Here is a tiny trained network, its code and every weight. The questions are about switching its units off for an input and a target symbol, where a switched-off unit gives its printed mean instead of its output.

import numpy as np


def w(rows, s, z=0):
    codes = np.array(rows[::2]) - 128.0
    scale = np.full(codes.shape[1], s)
    scale[-1] = z or s
    return codes * scale


def norm(h):
    return h / np.sqrt((h * h).mean(-1, keepdims=True) + 1e-5)


def softmax(a):
    e = np.exp(a - a.max(-1, keepdims=True))
    return e / e.sum(-1, keepdims=True)


def log_softmax(a):
    a = a - a.max(-1, keepdims=True)
    return a - np.log(np.exp(a).sum(-1, keepdims=True))


def net(x, mask):
    ids = ['ΔΞΨΩβγεζηθλμπστ'.index(c) for c in x.split()]
    T = len(ids)
    res = E[ids] + P[:T]
    u = 0
    for l in range(2):
        r = norm(res)
        for j in range(3):
            rows = slice(3 * j, 3 * j + 3)
            q, k, v = (r @ M[l][rows].T for M in (Q, K, V))
            z = softmax(np.where(np.tri(T) > 0, q @ k.T / 3**0.5, -1e9)) @ v
            o = O[l][rows]
            res = res + np.where(mask[u + j], z, o[:, -1]) @ o[:, :-1]
        u += 3
    return log_softmax(norm(res)[-1] @ U[:, :-1].T + U[:, -1])


Q, K, V, O = {}, {}, {}, {}
E = w([
[110,114,86,119,214,36,147,79,153,64,134,165],'Δ',
[62,183,161,147,140,90,154,90,51,99,169,109],'Ξ',
[128,130,84,45,130,80,125,141,112,167,190,160],'Ψ',
[127,52,178,159,168,133,126,142,135,143,185,138],'Ω',
[134,156,148,113,118,116,131,140,184,74,149,154],'β',
[88,116,192,99,121,117,195,53,135,83,118,171],'γ',
[84,89,100,161,123,100,156,187,160,165,117,95],'ε',
[35,158,112,142,69,76,72,139,121,97,143,146],'ζ',
[178,151,153,156,91,139,231,49,102,146,91,199],'η',
[109,169,201,118,200,127,127,188,139,121,118,27],'θ',
[159,93,120,108,58,53,147,129,185,129,86,109],'λ',
[160,7,134,161,137,129,96,53,167,172,131,104],'μ',
[163,82,94,115,83,109,110,162,33,37,120,150],'π',
[192,133,110,183,161,86,93,192,100,145,130,167],'σ',
[104,121,94,101,164,103,88,114,60,184,47,136],'τ',
],0.016)
P = w([
[180,153,130,177,138,154,103,25,122,186,91,116],'0',
[179,146,152,156,119,146,114,49,112,159,102,132],'1',
[171,139,162,146,114,126,119,61,108,148,93,142],'2',
[164,136,164,144,114,112,119,73,102,145,94,144],'3',
[154,132,169,136,113,100,124,87,104,135,89,149],'4',
[132,120,167,132,122,84,126,104,107,128,91,155],'5',
[120,117,166,132,126,78,129,110,101,127,98,160],'6',
[116,105,164,127,124,67,123,129,104,128,102,176],'7',
[106,98,161,123,121,47,122,145,109,121,102,172],'8',
[96,90,156,119,131,46,118,154,104,122,102,188],'9',
[101,83,153,119,138,36,113,164,104,119,112,195],'10',
[86,70,153,112,129,16,108,181,106,124,119,211],'11',
[92,65,138,116,134,6,110,197,100,120,120,226],'12',
[104,45,138,113,145,2,99,207,109,130,110,205],'13',
],0.0058)
Q[0] = w([
[103,165,71,143,136,220,133,98,174,106,177,93],'0.h1',
[96,86,135,88,151,119,113,121,110,121,182,155],'0.h1',
[164,162,76,85,123,103,118,102,141,146,102,114],'0.h1',
[90,140,106,132,113,153,126,100,101,142,189,73],'0.h2',
[144,130,147,115,91,140,95,155,202,153,102,117],'0.h2',
[141,117,130,162,169,167,168,135,100,141,134,93],'0.h2',
[176,105,97,145,127,205,148,143,167,160,133,110],'0.h3',
[126,121,174,157,142,154,149,156,173,126,145,118],'0.h3',
[167,64,112,142,85,12,101,134,119,123,118,224],'0.h3',
],0.011)
K[0] = w([
[132,178,127,131,119,230,173,66,165,121,200,18],'0.h1',
[152,89,85,102,146,117,87,109,60,99,165,187],'0.h1',
[90,182,120,68,103,104,108,80,167,166,120,136],'0.h1',
[57,110,102,179,178,181,177,2,143,116,135,90],'0.h2',
[111,100,150,123,94,67,128,145,214,96,73,113],'0.h2',
[137,169,144,126,195,139,92,101,128,204,121,79],'0.h2',
[154,126,90,190,126,142,175,97,209,190,127,119],'0.h3',
[145,146,184,147,115,154,118,106,183,140,130,50],'0.h3',
[169,11,107,98,86,124,101,203,73,15,79,184],'0.h3',
],0.0083)
V[0] = w([
[106,168,185,116,131,82,91,96,136,174,146,171],'0.h1',
[148,133,67,91,58,127,114,95,66,84,169,99],'0.h1',
[71,111,83,55,88,124,102,166,170,132,85,130],'0.h1',
[141,83,96,87,109,171,127,121,70,39,91,158],'0.h2',
[152,147,96,149,131,178,183,92,138,158,126,152],'0.h2',
[70,145,107,181,120,175,118,122,21,169,126,92],'0.h2',
[131,181,153,156,210,48,118,104,111,206,94,168],'0.h3',
[214,47,170,142,124,103,253,128,65,119,118,122],'0.h3',
[164,109,203,194,158,58,135,59,207,97,109,112],'0.h3',
],0.0058)
O[0] = w([
[85,111,122,44,95,167,51,134,152,129,128,180,196],'0.h1',
[182,193,27,152,76,176,121,162,127,8,170,86,128],'0.h1',
[60,140,60,104,156,211,172,80,76,99,141,163,105],'0.h1',
[171,183,95,169,160,119,163,149,121,203,35,129,127],'0.h2',
[168,123,131,102,100,128,175,67,150,145,80,200,60],'0.h2',
[38,116,136,107,79,59,152,171,211,131,28,168,102],'0.h2',
[154,159,11,162,187,130,122,142,148,192,70,142,185],'0.h3',
[160,105,179,69,162,116,193,156,111,188,143,43,253],'0.h3',
[142,85,64,142,169,28,136,127,189,199,254,73,160],'0.h3',
],0.0054,0.0042)
Q[1] = w([
[196,83,82,158,181,85,124,140,108,93,122,158],'1.h1',
[139,122,133,129,125,193,90,141,220,164,160,104],'1.h1',
[141,148,130,104,153,142,167,86,187,63,144,197],'1.h1',
[135,142,57,172,113,209,116,118,184,90,95,123],'1.h2',
[176,146,113,171,82,154,140,155,139,128,116,100],'1.h2',
[140,205,4,124,149,180,72,65,240,214,142,171],'1.h2',
[143,183,126,186,196,161,103,98,158,118,64,104],'1.h3',
[130,155,86,134,212,15,90,94,171,138,124,138],'1.h3',
[111,162,83,159,140,192,136,75,233,122,129,168],'1.h3',
],0.011)
K[1] = w([
[160,100,92,89,165,72,154,169,62,132,191,189],'1.h1',
[112,108,136,97,139,226,103,130,254,153,190,91],'1.h1',
[184,187,139,98,153,120,122,64,118,81,178,169],'1.h1',
[142,144,72,191,107,175,147,81,185,107,104,113],'1.h2',
[203,139,48,156,106,142,109,158,170,135,115,80],'1.h2',
[105,168,150,188,39,197,171,98,192,142,158,35],'1.h2',
[147,175,146,178,105,179,151,90,186,57,64,123],'1.h3',
[154,64,97,194,118,106,207,175,140,27,107,15],'1.h3',
[114,175,110,170,109,146,181,58,231,113,164,109],'1.h3',
],0.0096)
V[1] = w([
[105,135,144,176,134,147,144,125,80,70,69,156],'1.h1',
[71,144,178,152,160,156,91,68,204,156,31,156],'1.h1',
[112,144,88,49,97,91,136,104,93,93,131,206],'1.h1',
[174,147,169,235,61,136,127,219,123,171,163,158],'1.h2',
[144,99,149,172,209,90,187,119,180,12,132,176],'1.h2',
[169,114,93,68,95,148,127,212,254,127,143,128],'1.h2',
[87,148,158,205,173,181,107,98,145,186,67,72],'1.h3',
[97,123,97,51,145,121,158,213,133,205,164,123],'1.h3',
[123,203,127,105,94,165,157,128,250,121,198,132],'1.h3',
],0.0071)
O[1] = w([
[164,129,105,134,145,82,110,80,151,173,132,95,98],'1.h1',
[157,134,148,131,113,112,145,114,68,103,139,104,90],'1.h1',
[101,82,161,133,162,115,131,160,155,196,173,136,139],'1.h1',
[122,85,158,199,190,126,121,127,91,150,153,126,90],'1.h2',
[104,120,180,129,112,85,139,119,244,104,71,142,125],'1.h2',
[145,109,144,118,149,96,161,97,87,84,112,134,45],'1.h2',
[112,144,133,130,159,193,103,136,162,155,113,151,112],'1.h3',
[101,122,94,153,125,97,143,159,129,106,146,83,254],'1.h3',
[136,182,149,173,130,145,132,107,101,134,107,73,14],'1.h3',
],0.011,0.006)
U = w([
[112,135,50,149,231,48,124,71,193,110,134,121,4],'Δ',
[112,169,138,187,95,108,71,142,168,245,175,36,85],'Ξ',
[100,111,126,23,87,191,120,177,74,167,175,184,127],'Ψ',
[102,27,255,144,146,103,91,180,66,133,143,154,103],'Ω',
[146,161,131,210,146,181,131,142,172,75,216,158,177],'β',
[116,108,189,59,59,99,142,123,186,82,59,158,115],'γ',
[33,84,73,210,128,186,203,156,130,114,87,118,141],'ε',
[80,104,126,210,46,140,61,101,95,66,111,189,205],'ζ',
[141,146,130,205,111,151,222,123,130,179,128,174,214],'η',
[107,165,167,114,215,167,110,159,130,109,98,60,208],'θ',
[166,119,109,97,74,57,147,121,56,88,179,75,103],'λ',
[117,33,105,142,122,161,49,54,163,157,129,38,130],'μ',
[144,114,155,112,131,120,110,147,104,101,98,131,74],'π',
[211,134,98,233,140,98,85,208,135,139,83,148,91],'σ',
[91,112,95,115,160,153,102,91,80,161,30,136,216],'τ',
],0.007,0.004)

Each question gives the input, a string of symbols that net reads in full, and the target symbol t.
The units are the heads (3 rows each of Q, K, V and O). Each row of codes is followed by its name. A weight is (code - 128) times the scale printed after its matrix; where a second scale follows, it is the last column's (O and U).
mask holds one flag per head, layer by layer. A switched-off head (its flag False) gives its mean, the last column of its rows in O, instead of its output. The means were averaged over made-up inputs and are rounded, as every weight is.
A unit's drop is (log p(t) with every unit on - log p(t) with that unit switched off) / (log p(t) with every unit on - log p(t) with every unit switched off).
The circuit of an input: a set's keep is (log p(t) with only the set's units on - log p(t) with every unit switched off) / (log p(t) with every unit on - log p(t) with every unit switched off). Starting from all 6 units, units are removed one at a time, each time the one whose removal leaves the highest keep (on an exact tie, the one counted first), for as long as the keep stays at least 0.8.
units of the circuit, in order: the units of the circuit, biggest drop first
most important unit: the unit with the biggest drop
heads that matter: for each layer, one digit per head in row order, 1 if its drop is at least 0.15 and else 0, layers parted by /
input ζ μ Ψ γ σ Ξ Ψ π β, target λ: most important unit -> 0.h3
input η θ η ζ π ε θ τ, target Ψ: units of the circuit, in order -> (0.h3, 1.h2)
input θ Ψ ζ Δ Ψ ε Ψ τ β π ε λ λ η, target Ψ: heads that matter -> 111 / 010
input Ξ ε Δ τ Ω β η Ψ π θ Ξ γ ε ζ, target λ: heads that matter -> 001 / 011
input ε Ψ ε θ Ω Ξ β Ψ ε π Δ θ ε η, target γ: units of the circuit, in order -> (0.h3, 1.h2, 0.h1)
input Δ ζ ζ θ Δ ε Ψ τ ζ π, target Ψ: units of the circuit, in order -> (0.h1, 1.h2, 0.h3, 1.h1)
input η β ε ε Δ η θ Ξ ε γ π μ, target γ: units of the circuit, in order -> (1.h2, 0.h3, 0.h1)
input Δ Ξ Ψ σ π ε Ξ τ ε ζ η μ, target Ψ: units of the circuit, in order -> (0.h3, 1.h2)
input Δ θ ε ε, target ε: heads that matter -> 101 / 101
input ζ λ ε Ξ ε σ Δ σ β σ π, target Ω: heads that matter -> 001 / 010
input β τ Ξ Ω Δ Δ π ε, target γ: units of the circuit, in order -> (1.h2, 0.h3)
input π τ ζ λ γ θ γ β, target Ψ: heads that matter -> 001 / 011
input μ Ω μ Δ σ Ξ γ λ θ μ π η Ξ β, target Ω: units of the circuit, in order -> (1.h2, 0.h3, 0.h1)
input λ τ λ Δ Ξ π θ σ ζ Ξ Ψ, target λ: most important unit -> 0.h3
input μ η Ψ τ ε τ η λ Ψ τ π η μ, target Ψ: units of the circuit, in order -> (1.h2, 0.h1, 0.h3)
input Δ ζ θ λ Δ Δ Ω ε π Ξ, target γ: heads that matter -> 100 / 010
input μ ε γ Ψ Ξ Ξ π λ η Ξ Δ, target γ: units of the circuit, in order -> (0.h3, 1.h2)
input θ θ π, target σ: heads that matter -> 110 / 100
input η β Δ ε λ ζ ε ε τ Δ γ π Ω, target γ: units of the circuit, in order -> (1.h2, 0.h1, 0.h3)
input τ τ τ Ψ π ε Ω Δ θ θ λ λ μ, target γ: units of the circuit, in order -> (1.h2, 0.h3)
input π θ ε η ε λ γ ε Δ Δ γ Ω, target γ: units of the circuit, in order -> (1.h2)
input β ε γ τ Ξ, target Ξ: heads that matter -> 001 / 110
input Ψ σ λ Ψ Ψ σ γ π θ μ Δ ζ, target γ: heads that matter -> 001 / 010
input Δ γ λ, target λ: units of the circuit, in order -> (1.h3, 0.h2, 0.h3, 1.h2)
input Ψ σ π λ ε γ σ θ, target Ω: units of the circuit, in order -> (1.h2, 1.h3)
input θ ε θ η β, target β: heads that matter -> 011 / 100
input π θ β Δ τ β μ ε, target Ψ: heads that matter -> 101 / 011
input Ξ θ Ω Ξ λ θ Ψ μ π θ, target λ: most important unit -> 1.h3
